Rows lie near named flat spaces through zero. A row that begins with a name and a colon came from that space; any other row is followed by the name of its block's space that it lies nearest.
ker-nev: [ -5 -20 -31  -3   3   6   3  42  28  14   2   8   3 -35 -12 -16  -5 -22
 -16 -13  49 -13   9  70]
ker-nev: [ 11  48  13  26  11 -31 -36  26 -17  23 -13 -57  -2 -78  65  -5 -17 -21
 -83   8  22 -36  10  50]
motim-rupif: [  4  10  11   0 -12  -3  -8   5  11  -6   7  17   1  13   9  14  13  10
 -35  29 -26   1   4   9]
von-famuf: [ 16  45  15 -12   9  23 -14 -35 -32   8 -16 -55   0  -2  27   4 -27   2
  37 -45   3  -9  -5 -46]
rore-zat: [ -9 -24 -10  36   0 -39  15  -3   7  -9  -7  35  -2 -53   8  -5   3 -15
  -2  31   8 -16 -16 -13]
rikap-koge: [  7 -15 -57  35  34  16  19  46  12 -26  -7  57  19   4   5 -19  30   8
 -25  22  -3  34  18  -8]
rore-zat: [ -2  18   2  -3 -33   2 -20   8  40  -6   4  12  14   4  11  35  15   7
 -33  35 -34 -28  -3  27]
rore-zat: [ 32  26  -8   1   6  29   5  -4   6 -11 -16  33   2 -22  32   3  -7   4
   4  -2   6  -4   2 -18]
von-famuf: [ 44  27  21  -9 -40  11  -4  -4  32   8  18  86 -17 -55  26   6 -28 -22
 -41  21  55  -3   0  51]
rikap-koge: [ 10  17 -21   2  12  29   4 -17 -16  -2   0   1   9  12  -2 -11 -17  -6
  40 -41  25  26  -1 -48]
von-famuf: [ -1  62 -33  11 -72  18 -54   7  71  12  28  18  43 -28  16  44 -16 -35
 -45   6  31 -30 -12  49]
motim-rupif: [-30 -28   2 -36 -29  10   7 -10  33  14  43  31 -11  38 -62  -5 -14 -30
   5 -36  29   9  -9   1]
ker-nev: [ 40  51  28   4 -18   4 -25   0  -6   6   7  19  -5 -23  46  12 -13   3
 -54  26  11   8  11  33]
ker-nev: [-14 -22 -18 -29   4  36  23 -17  18  -6   6  23  -3  35 -40  -7  -7  -9
  52 -48   8   4  -9 -49]
motim-rupif: [ -9 -30 -26 -29  51  24  35  17  11  19 -23  -7 -29 -71  -5 -50 -37 -50
  21 -91  73 -48  -2 -11]
von-famuf: [ 52  53  57 -44 -28  36  -8 -35  -2  13  24  53 -33  -1  25   4 -41  -9
 -28 -19  34  16   5  -1]
von-famuf: [-16  -2 -20  52  -1 -42  -2 -21  -4 -13 -30 -23  21 -61  27  14   4  -6
  34  27 -16 -41 -28 -42]
motim-rupif: [ -5 -25   8 -23  28   5  25  -4   2   0 -28 -13 -23 -29   3 -13  -6  -5
  25 -28  -4 -45  -6 -19]
motim-rupif: [ 25  22  -2  17  -6   3  -8   9  -2  -4   8  36   4 -11  22  -1  -1   2
 -33  23  15  25   9  16]
von-famuf: [-45 -14 -36  22  -2 -15 -11  12  18 -12  -3 -38  33  33 -21  19  32   7
   7  13 -50 -15  -9 -22]
rore-zat: [ 38  20  38 -20 -25  10   4 -26  -1  10  19  58 -27 -25  12  -4 -34 -14
 -10  -2  47  14  -2  13]
rore-zat: [-10   1 -31  18   2   1   5  17  54 -25 -26  36  14 -41  30  21  24  -5
 -29  31 -43 -62 -13 -24]
rikap-koge: [ -4  -1   1  -5  -1 -13 -11  36  28  13 -12 -17  -6 -52  22   4   2 -14
 -52  12   6 -53   5  69]
von-famuf: [ 32   0  17 -22   2  18  10  10  -2  11   8  38 -23 -15   4 -18 -18  -5
 -16  -8  44  18  15  44]
rikap-koge: [ -4  10 -31   6  23  25   0   9  -7  -6   4  -4  14  30  -6 -13   3  -2
   3 -30   2  28   8 -39]
ker-nev: [  7 -22   2 -22  19  23  17  17   7 -16 -24   1  -3  32  -3   8  30  37
  16  16 -49  -9  12  11]
rikap-koge: [-22  -1 -32  23  16  -4  -8  27   2  -8   9 -10  20  29  -9  -6  22   0
 -31   4 -19  21   9 -14]
rore-zat: [-39 -55 -18  36  19 -51  14   3 -34   0  -2 -40   9   9 -38 -20  17   3
  42   9  -2  22  -7  -9]
ker-nev: [-17 -27 -14   0  20  -8   7  26   5  -1 -20 -31   3  -6  -5  -4  18   8
   3   3 -19 -25   4  23]
motim-rupif: [ -2  -1  13 -17 -43   7  -7  -1  32   0  44  60  -2  47 -31  15   5  -3
 -35  23  -2  29   2  22]
motim-rupif: [-16  -8  -2 -14 -18   4  -3   0  17   6  23   9   2  27 -29   3  -1 -10
  -4 -10   6   8  -2   8]
von-famuf: [-11  -8 -12 -20  42  31  11   1 -21 -13 -32 -63   8  56  -8   0  22  34
  51 -32 -56  -5   8 -48]
rikap-koge: [ 52  72  20   4  -3  27 -24 -24 -21  -8 -37 -27  11 -26  73  29 -10  29
  14  12 -25 -20   2 -14]
rore-zat: [-36 -19 -30  42  13 -43  -1  23  16  -9 -14 -15  15 -40  10   0  21 -15
 -30  26 -23 -38 -11 -11]
motim-rupif: [  9   4  -6  21   8  -7   0 -13 -30  -1 -13 -24  10 -10   8  -4  -5  10
  41  -1   9  15  -3 -12]
ker-nev: [ 12  -7 -25 -20 -14  33   4  30  42  12  14  46   0 -20 -16 -10 -14 -23
 -12 -21  60   0  10  66]
rikap-koge: [-26  16 -62  45  12   4 -13  -5 -20  -3  18 -24  41  27 -21 -15  -6 -21
  30 -41  28  51  -6 -69]
von-famuf: [ 31 -15   9 -17  26  20  27   8 -11  -4 -22  24 -21 -18  12 -17  -2  15
  19  -4  12   2  12  15]
ker-nev: [-27  36  12  28 -38 -44 -34 -42  -7  18  28 -32  10 -29   6  12 -31 -42
 -16 -11  23 -12 -28 -39]
rore-zat: [-26 -41  27 -38 -33  -7   8 -14  20   4  24   7 -12  57 -58  15  11   9
  23   8 -24   1  -8  21]
rikap-koge: [ 86  28  65 -65   8  62  25 -24  -2  -9 -46  46 -46 -29  60  13 -17  41
  25   5 -15 -36  12  19]
rikap-koge: [-48 -40  -4   9 -22 -44  -1  -6   7  17  31 -13  -1   1 -52  -9  -7 -31
   7  -8  29   2 -17  12]
motim-rupif: [ 22 -22  36 -16 -22  -1  30 -49 -11  -6  17  73 -28   7 -22  -5 -19   2
  49   7  23  31 -15 -31]
rore-zat: [ 14  23  23 -23 -28  15 -14  -6  17   6  15  16  -5  11   5  17  -8   1
 -23   6   0  -3   3  27]
ker-nev: [ -4  20  17  39  30 -50 -19   9 -47   6 -23 -71  -1 -42  49  -7   5   5
 -42  23 -22 -17   4  -2]
[ 21  19  40  -4  -6   2  -4 -24 -24 -21  -5   4  -2  57  17  27  25  50
  -1  48 -75  23   5 -32]
rikap-koge
[ -5 -38  23 -16  20  -9  29 -38 -30  -9 -45 -49 -14   0  -7   5   6  32
 102  -6 -41 -34 -17 -39]
motim-rupif
[ 40  -3  19  17 -44  -8   9 -36  -6 -11   8  72   2 -11   0  17  -6  20
  50  53  20  37 -11  18]
rore-zat
[ -9   5   9 -13  -2   4  -5 -13  -8   7   8 -22  -3  21 -11   0  -7  -3
   8 -21  -2   3  -2 -16]
rikap-koge
[ 11  16   6   4  22  -4   8   6   4   4  -1  34 -24 -59  34 -24 -22 -34
 -57 -17  31 -20   1 -24]
motim-rupif
[ 14  23 -13 -34 -17  46  -7  13  44  16  13  31  -4 -23   1  -2 -28 -32
 -21 -44  53 -20   5  36]
ker-nev
[  8  48  16   7 -13  -7 -25 -19  -9  14  12 -13  -2 -31  30   2 -30 -26
 -34 -17  26  -8  -6 -17]
ker-nev
[-28 -33  -9   3  63 -13  20  14 -31 -11 -45 -76  -5   7   5 -16  27  22
  25 -14 -57 -32   3 -44]
ker-nev
[  6  32  20  -3 -22  -9 -24 -23  -6  17  -9 -48   2 -38  25  17 -25 -10
  12 -11  13 -35 -12  14]
rikap-koge
[ 23  20 -37 -10 -12  42 -15  41  36  15  -3   8  18 -33  10   0 -14 -14
  -9 -21  57 -10  16  87]
von-famuf
[ 55  33 -37  63  16   9  11  -6  -8 -30 -41  65  21 -84  72   0  -3   8
  23  38  20   4  -5 -37]
rore-zat
[-18 -31   8 -64  -9  30  22  22  70  11  30  71 -37   4 -38 -13 -11 -41
 -58 -38  24 -35   2  23]
motim-rupif
[  4   4  64 -42 -31  -8  -3 -52 -15  18   7 -27 -28   8 -11  16 -26   3
  38 -14  -2 -20 -16  -1]
rikap-koge
[ 15   6  -3   7  37   6  10  -3 -43   9  -6 -15 -12 -18  11 -35 -23 -11
  14 -40  43  27   9 -24]
rore-zat
[ 26 -22   2 -19  40  20  39   2  -3  -1 -36  25 -32 -63  21 -29 -19  -9
  29 -31  33 -33   1  -8]
motim-rupif
[ 10   7  38 -10  -3 -12   9 -12  12  -8   6  52 -29 -17  23   4  -1  -6
 -55  25 -23 -19  -5 -27]
motim-rupif
[ 20   9 -28   7  35  35  11  33   3 -23 -15  32   9  23  20  -8  25  22
 -27  10 -27  23  22 -17]
rikap-koge
[ 27 -18  -1 -14  50  27  32   4 -28 -10 -48 -16 -14 -15  18 -19   3  28
  56 -20  -7 -10  10 -12]
von-famuf
[ -8  20  -6  33  18 -24 -18  -3 -32  -3 -23 -68  18 -12  29   7   9  12
   5  10 -30 -11  -3 -24]
motim-rupif
[ 35 -13   5 -20  24  40  34   0  -4 -24 -10  67 -17  32   0 -11  13  29
  17   7 -17  32  14 -27]
rikap-koge
[  1  28   6  14  -5  -9 -12 -32 -15   0 -13 -31   7 -23  24  11 -14  -5
  24  -9  -6 -20 -16 -44]
von-famuf
[ -9  37 -33  26   5   7 -25  -1 -12   5  -1 -46  30  -5  13   0 -11 -15
   6 -31  16   6  -2 -29]
rikap-koge
[-18 -41 -29   6   0 -11  19  15  21  11  11  30  -5 -40 -31 -26 -15 -37
  12 -22  62  -4  -7  25]
rikap-koge
[ -8  34 -53  56   7  -3 -23   3 -16  -8   0 -26  45  -1  15   1   2  -7
   8  -6   8  29  -3 -42]
rikap-koge

Rows lie near named flat spaces through zero. A row that begins with a name and a colon came from that space; any other row is followed by the name of its block's space that it lies nearest.
veb-vuzez: [-22  -4   5  48  -8   8  -5  -7 -21   4  17  -5  -9  13   9   4 -27 -42
 -14  10 -29 -13   1 -23]
bis-kolov: [  0 -10  16  14 -14 -12  -8  12 -28  12 -38  13 -18 -38 -52  23  22  22
  -5  41  60  10 -20   8]
veb-vuzez: [ 17  -6 -11 -14  20 -11  -2   9  13 -13 -38 -33  13  -3  20 -40   5  16
  39 -19  41  12  22  19]
susos-vun: [ 14  11  22  -7   2   2   2   3  -2 -19  28  20  12 -12   3  12 -53 -17
 -33  -6 -68 -20  -2 -46]
saza-gan: [ 56  -4  18  37  15 -79  33   6   0 -17 -15 -43  49  11  37   8  14  23
  25 -14 -71 -14 -39  21]
bis-kolov: [ 63  22  43 -51  -4 -51  -2  29  -1   1 -40  59  32 -53 -37  14   3  40
 -17  26 -18  -2 -23 -29]
bis-kolov: [-36  37 -12 -29  15  25  20  -1 -27  14  23 -15  -8  -4 -25  18  37  27
  -5 -10  40 -14 -23  25]
susos-vun: [ 55 -52 -31 -26  48   6 -57  -2  35 -44 -33 -10  39   5  76 -58 -49 -66
  40 -27 -14  14  75 -52]
susos-vun: [ 11  26  12 -28 -14 -15   3   8  29   7  10  51  12  12   9 -12   0   8
 -10   1 -26  -6  16 -21]
susos-vun: [-11  16  17 -21 -28  15  29   3  33 -14  27  15 -25  -7 -23   3 -29  46
 -25 -15  -6   3   3  12]
zon-som: [ 37 -50 -15  12  34 -19   7   2  42 -87  16 -28  11   4  37  18 -20  27
  20 -25  18 -10  38  -5]
zon-som: [-14  12 -11 -66 -12  60  11  -7  25  19 -22 -52 -24 -19 -13 -66 -38  25
  14 -54   8  45   1  55]
susos-vun: [ -2  11   8  -5 -20 -22  23   4  24  -1  21  36  -9  10 -19  33  39  48
 -11  13  15  -5  -9  18]
saza-gan: [  0  -9 -37 -48  26  29 -32 -13   4  16  -2   8  12  10  17 -10  33 -30
  17 -10  17  13  14   0]
veb-vuzez: [ 31 -11 -11 -14  23 -15 -10   0  30 -27   4   4  30  18  48 -19 -12 -16
  17 -20 -28  -6  32 -23]
zon-som: [ 29 -54  -1   4  26   4  -2   0  17 -91  41   7  -7 -30 -11  71 -36  24
 -26   1  13 -20  17 -33]
veb-vuzez: [  2  -1  -1 -14 -21  -7  -7  -3  12  28  -6  38  -6   4 -18  13  40  11
  -4  21   8  16 -11  14]
zon-som: [-57  25  16  51 -59   5  23  -5 -10  56   7   7 -42  24 -30  -5  17   7
 -14  24   6  10 -23  36]
susos-vun: [  70  -44  -11    1   59  -36   29   -8  -11  -61   -2 -104   47  -24
   26   40    3   35   28  -48  -55   -5  -57   44]
veb-vuzez: [  2  12  11 -18   8  22   4  -3 -12 -12  29  -2   5 -16  -4  12 -45 -14
 -30 -16 -56 -14 -13 -26]
veb-vuzez: [ 27 -32  -5  25  18 -28 -10  -9  -1 -34  47  41  20  12  12  80  24 -17
 -23  26 -40 -29 -10 -38]
susos-vun: [  5  -2 -14 -15   1  -1 -34   0  21  16 -11  47  12  24  29 -28  13 -38
  12  12   7   6  42 -31]
meto-kosek: [ 30   1 -14 -61   5  -6   3  -3  31  14 -19  -1  17  -2   3 -14  39  33
  22 -22  -2  27 -13  41]
saza-gan: [-17 -25 -21  44   6  -8  -4  -9  -1  -8  15  -5  -8  29  14  26  38  -9
  13  15  34  -7   9   9]
bis-kolov: [  1 -29  15  97 -60 -62  35  -3  87 -29  31  26 -18  76  50  -6  -7  24
   9   7 -35  -1  43  13]
veb-vuzez: [ 42 -15   3 -14  12 -30 -10  -2 -11   3  -7  20  27 -16  -9  43  36   2
  -5  18 -30   1 -36  -3]
zon-som: [-20 -21  26  17 -25  28   1   7 -12 -34  20  30 -51 -50 -71  56 -41  28
 -51  34  45  -5  -2 -22]
bis-kolov: [ 23  -9  10   8  -6 -27  -4   6  23 -16   0  30  11   7  14   2  -8   0
  -2  10 -16  -5  18 -23]
meto-kosek: [  4  23  36   3 -59 -21  11   6  14  50 -23  38 -11  -4 -27 -20  -6  14
 -17  20 -44  23 -25  14]
meto-kosek: [-65  48  15  20 -20  33  12   4 -18  10  46  31 -31  14 -16  -1 -33 -16
 -38  10  10 -32  20 -37]
zon-som: [  3  12  -1 -18  -1  -4  -6  -3 -18  30  -4  19   9  -5 -16  18  36  -4
  -6  14  -9   3 -29   6]
saza-gan: [  9  10  -8 -48 -13  35 -18 -21 -11  72 -29 -29  13  -5   6 -52 -14 -48
   6 -29 -91  44 -42  29]
zon-som: [ 17   3   8   9  -9 -31  -5  11  19   6 -32  12  13  12  21 -37   0  -1
  21   5   4   6  23  -6]
meto-kosek: [-32  61  28 -28  -5  22 -14  17 -39  21  24  81  -5 -22 -37  13 -23 -26
 -53  34   4 -37  10 -78]
susos-vun: [  3  31  24 -28 -17  -2  12  21  28  -7 -23  12  -5 -13  -3 -55 -47  28
   1 -15  13   5  33 -11]
bis-kolov: [ 11   8  23  51  -9 -57   8  14  -2  -9   3  38  14  17  10  21  15   2
  -5  34  -8 -28   6 -31]
saza-gan: [-16   2  11  10 -15   8  20   0  15 -28  45  22 -22   1 -18  37 -16  26
 -31   4   0 -17   4  -9]
susos-vun: [ 12  -6 -32 -24  19   7 -41 -15   5  36 -11  14  32  34  51 -34  26 -68
  25  -6 -36  12  17 -16]
zon-som: [-29  12  -7  56  -6 -21  17   1  -1  13  -8 -34  -3  43  32 -33  19  -4
  32  -4  24  -7  14  24]
meto-kosek: [ -9  -3 -25 -27  43  29   6  -3  -2 -41  25 -36   3  -4  12   8  -5  12
   9 -33  35 -15  16   3]
saza-gan: [ -5   5   6 -24 -12  21  11  -7  17 -12  44  26 -12  -5 -17  30 -19  14
 -35  -7 -32  -6  -7  -9]
bis-kolov: [-33   0 -27  -3   3  30  12 -15  24  -9  42 -13 -16  35  19   1  11   4
   4 -25  13  -3  19  20]
zon-som: [  7  19  11 -35   1  12 -21   8 -19  23 -23  24   8 -26 -17 -18 -14 -19
 -10   9  -5   4  -2 -26]
meto-kosek: [ -1  -5 -58 -63  54  29 -14 -15   5  -2   9 -30  21  17  29  -2  63   0
  38 -36  45   6   8  32]
veb-vuzez: [  9  13  -1 -38   3  16  -1  -3  33 -13  25  19  11  12  27 -24 -38 -12
 -10 -29 -47  -4  27 -26]
meto-kosek: [-12  10 -20 -43  17  23   5  -1  11  -9  14  -1  -4  -1  -5   3  22  26
   6 -17  44   0  11  16]
saza-gan: [ 41 -21  -6 -25   0  -4   6 -17  20   8  -5 -36  22  -1  18  -7  -7   0
  10 -34 -85  28 -37  36]
veb-vuzez: [ 16  32  28 -25 -10  -5  11   2 -41  45 -19 -10  16 -35 -33   4  -6   0
 -20   1 -70   6 -69  11]
meto-kosek: [-19  18 -30 -30  21  18   7  -8  25  -8  37   1   8  38  35 -11  22   1
  13 -30  11 -12  28   5]
zon-som: [ 14  17  15 -25 -29 -13  -7  13  24  37 -55  17   1  -5  -3 -63  -5  10
  19   2   7  31  14  13]
bis-kolov: [-12  12 -29 -50  22  39  -5 -19   2   9  43   1  10  17  15  12  17 -19
  -8 -28 -31  -4  -7   2]
saza-gan: [ -1  27  15 -58  -9  33  -8   4   1   9  12  41  -6 -29 -29  -1 -33  -1
 -36  -2 -22   1   0 -29]
saza-gan: [  7  -9  -5  31   6 -23  -4  -1 -14  12 -24 -23  13  12  17 -10  20 -14
  23   6   0   3  -8  12]
susos-vun: [-60  28  15  24 -34  34   9   3 -32  37  -3  -2 -45 -10 -46 -10 -12   2
 -20  19  42   3 -10  12]
saza-gan: [ 43 -29  25  43  -6 -53   8   8  -1 -26 -14   0  13 -15  -5  34  -5  16
  -4  21 -30  -5 -22  -6]
bis-kolov: [  6  -9 -21 -33  18  23 -12  -8  32 -25  25   8   8  15  31 -11 -17 -14
   3 -26 -11  -1  36 -18]
meto-kosek: [ 11  14 -22 -71  35  20 -11  -2  -7   6  -3  -2  21 -14  -1  -1  29   6
   9 -19  15   3  -7   6]
bis-kolov: [ 29   9  10 -44   4  -2 -13   0 -21  26 -16  20  20 -32 -24  15  11  -6
 -15   9 -39   9 -39  -6]
meto-kosek: [ -1  33 -23 -81  25  33  19  -8  19   6  20 -31  17   6  17 -28   7  22
  12 -59 -21   6  -8  33]
veb-vuzez: [-41  13   5  34 -15  22   8  -1 -13   9   7 -19 -25   9  -3 -21 -29 -13
  -6  -2  12  -5  10   0]
[ 12 -11   5 -18 -12  -5   0   8  28 -17  -9  25 -12 -14 -19   5   3  36
  -2   8  38  11  17   4]
bis-kolov
[ 12 -20 -22 -14  37  -3   7   8  30 -65   7 -21   4   2  22   1   3  37
  26 -23  69 -11  45   2]
veb-vuzez
[ 27 -16  -8 -65 -20   6 -30  -5  21  41 -35  52  -3 -23 -37   8  51  15
   1  23  18  45 -17  24]
veb-vuzez
[ 15 -17 -13  12  23 -26   7   0  30 -52  41  22  15  27  31  38  19  13
   2  -2   6 -28  28 -21]
veb-vuzez
[ 28 -42  11  25 -28 -11 -26  -8  -5  26 -37   8  -4 -17 -15   4  -9 -30
  -4  28 -41  34 -25   4]
bis-kolov
[ 50 -14  29  11   4 -49   4  17   0 -29 -25  10  21 -30  -8  18 -15  22
  -3  15 -18  -7 -11 -20]
saza-gan
[ -4 -40  -5  14   3  19 -44   1 -44  10 -44   8 -23 -45 -48  26  15 -23
  -3  48  75  18  -7 -10]
bis-kolov
[-22   8 -23 -29  37  30  -5   2  -6 -33  30   5  -4  -2   0  20  12   8
  -2  -9  64 -24  29 -18]
meto-kosek
[ 11  -4  19   5 -10  -5 -11  14  14 -18 -19  19  -5 -14   1 -27 -48  -6
  -5   7   7   1  35 -35]
zon-som
[ -5  -5 -18   1  15  17   8 -24  -3  -7  61 -11  12  25  23  39   3 -25
 -18 -21 -73 -16 -23  -2]
zon-som
[ -2  90  32 -34  10 -22  25  17 -33  31  21  30  40   2   5 -10  -4  -3
 -25  -8 -69 -44 -27 -39]
saza-gan
[-18 -21 -27  11  54  24   7  -3 -36 -54  24 -59  -7 -17  -8  46  13  17
   8 -13  73 -26  -3  10]
zon-som
[-14   0 -19  -1  23  31   6 -19  -7 -14  51 -30   8  20  29  11 -23 -31
 -10 -33 -55 -17  -5  -8]
zon-som
[-12   1   1  -6 -17  11  -6   0  21  -1  15  38 -16   8  -6   3  -5   1
 -14  10  12   1  23 -14]
susos-vun
[ -53   66   16   19  -16   37   43  -11   -7   18   63  -42   -3   42
   41  -52  -88  -39  -27  -57 -119  -28   -3  -14]
meto-kosek
[-30  48  19  -2  -7   5   7  10 -24  14  27  44  -5   0 -19  12  -5  -6
 -32  19   2 -32   2 -39]
saza-gan
[-36  44   4 -49  -7  48 -12   2 -13  27  20  46 -15 -11 -26 -10 -16 -17
 -32   4  10  -8  13 -33]
saza-gan
[ -7  -2  35  40 -31 -20   0  19   1 -21   2  57 -26 -18 -35  27 -24  16
 -32  47  34 -16  20 -41]
meto-kosek
[ -8  29 -20 -53  40  30   5  -1   7 -22  32 -14  19  10  31 -20 -16  -4
   4 -44  -4 -20  25 -17]
bis-kolov
[ 26 -34 -15 -50   5  33 -39   0  14  12 -74 -29  -5 -37  -5 -65 -26 -12
  33 -16  38  55  21  21]
saza-gan
[ 14 -13   1  -9   4   7   3  -7  15 -26  33   9   4  -2   5  25 -24  -2
 -20 -11 -43  -7  -2 -16]
susos-vun
[-44   3 -12  34 -17  23   2  -9 -11  31  -9 -34 -25  23   5 -33   4 -19
  16  -4  24  14   4  30]
saza-gan
[-14  34  24  19 -69 -13   3 -11  -5 109 -30  17  -4  28  -5 -49  12 -36
  -5  15 -94  37 -48  33]
meto-kosek
[ -5 -15 -29 -16   2  16 -22 -11  21  17 -10   4  -1  23  22 -25  24 -21
  23  -5  21  21  24  13]
susos-vun
[  5  17   6   3 -19 -31  -2   3  -2  46 -27  24  10  14  -3 -10  49   2
  12  22  -2  11 -18  17]
zon-som
[-21 -15  -8  12  -2  35 -27  -8  -9   1   9  10 -17   0   1  -5 -31 -46
 -13   9   2   1  23 -31]
susos-vun
[ 19 -29  18  17 -19 -17 -11  15  12 -16 -47   9 -18 -31 -25 -10 -19  22
   6  25  49  20  18  -2]
bis-kolov
